Here is a tiny trained network, its code and every weight. The questions are about switching its units off for an input and a class, where a switched-off unit gives its printed mean instead of its output.

import numpy as np


def w(rows, s, z=0):
    codes = np.array(rows[::2]) - 128.0
    scale = np.full(codes.shape[1], s)
    scale[-1] = z or s
    return codes * scale


def f(y):
    return y / 2 * (1 + np.tanh(0.7978845608 * (y + 0.044715 * y**3)))


def log_softmax(a):
    a = a - a.max(-1, keepdims=True)
    return a - np.log(np.exp(a).sum(-1, keepdims=True))


def net(x, mask):
    res = np.array(x, float).reshape(1, 4) / 4 @ E
    y = f(res @ A[0][:, :-1].T + A[0][:, -1])
    res = res + np.where(mask, y, B[0][:, -1]) @ B[0][:, :-1]
    return log_softmax(res[-1] @ U[:, :-1].T + U[:, -1])


A, B = {}, {}
E = w([
[88,49,115,151,164,255,11,220,180,129],'x0',
[69,226,160,7,125,187,129,94,157,93],'x1',
[117,122,115,118,129,122,130,123,131,131],'x2',
[247,103,3,145,131,210,96,123,71,195],'x3',
],0.008)
A[0] = w([
[44,202,201,46,122,137,128,130,133,105,121],'neuron 0',
[30,72,170,130,141,237,63,197,159,124,3],'neuron 1',
[97,162,168,109,120,142,130,135,150,113,119],'neuron 2',
[26,80,223,185,131,60,123,175,158,97,174],'neuron 3',
[128,240,122,13,128,253,112,111,134,118,59],'neuron 4',
[94,45,148,166,130,240,64,205,141,121,43],'neuron 5',
],0.014,0.0052)
B[0] = w([
[33,136,117,82,122,232,102,150,190,134,221],'neuron 0',
[196,142,110,135,86,28,175,107,70,149,236],'neuron 1',
[98,117,152,169,198,169,119,100,147,97,164],'neuron 2',
[209,140,114,134,110,34,144,122,75,137,253],'neuron 3',
[182,118,141,166,116,3,155,125,90,127,223],'neuron 4',
[88,120,133,117,163,254,89,133,175,118,248],'neuron 5',
],0.011,0.018)
U = w([
[146,155,157,94,110,53,159,97,102,110,190],'0',
[207,83,86,148,128,105,112,131,82,148,178],'1',
[41,117,130,86,184,254,65,152,209,100,1],'2',
],0.0076,0.0037)

Each question gives the input, the list of numbers given to net, and the class t.
The units are the neurons (one row each of A and B). Each row of codes is followed by its name. A weight is (code - 128) times the scale printed after its matrix; where a second scale follows, it is the last column's (A, B and U).
mask holds one flag per neuron, in row order. A switched-off neuron (its flag False) gives its mean, the last column of its row in B, instead of its output. The means were averaged over made-up inputs and are rounded, as every weight is.
A unit's drop is (log p(t) with every unit on - log p(t) with that unit switched off) / (log p(t) with every unit on - log p(t) with every unit switched off).
unit that matters most: the unit with the biggest drop
top k neurons: the k neurons with the biggest drops, biggest first
drop when u is switched off: that unit's drop, to one decimal
input [8,4,-2,-4], class 0: unit that matters most : neuron 1
input [5,0,-4,1], class 2: top 3 neurons : (neuron 5; neuron 3; neuron 4)
input [4,0,-1,3], class 2: top 3 neurons : (neuron 3; neuron 5; neuron 4)
input [8,6,-6,-5], class 0: top 2 neurons : (neuron 1; neuron 4)
input [8,5,-6,-8], class 0: top 2 neurons : (neuron 1; neuron 3)
input [5,-6,3,2], class 2: top 3 neurons : (neuron 5; neuron 3; neuron 4)
input [-1,2,3,-3], class 2: top 2 neurons : (neuron 1; neuron 0)
input [-4,7,-2,-7], class 2: drop when neuron 0 is switched off : 2.4
input [5,-8,2,8], class 2: drop when neuron 5 is switched off : 0.4
input [6,-5,-5,6], class 2: drop when neuron 5 is switched off : 1.1
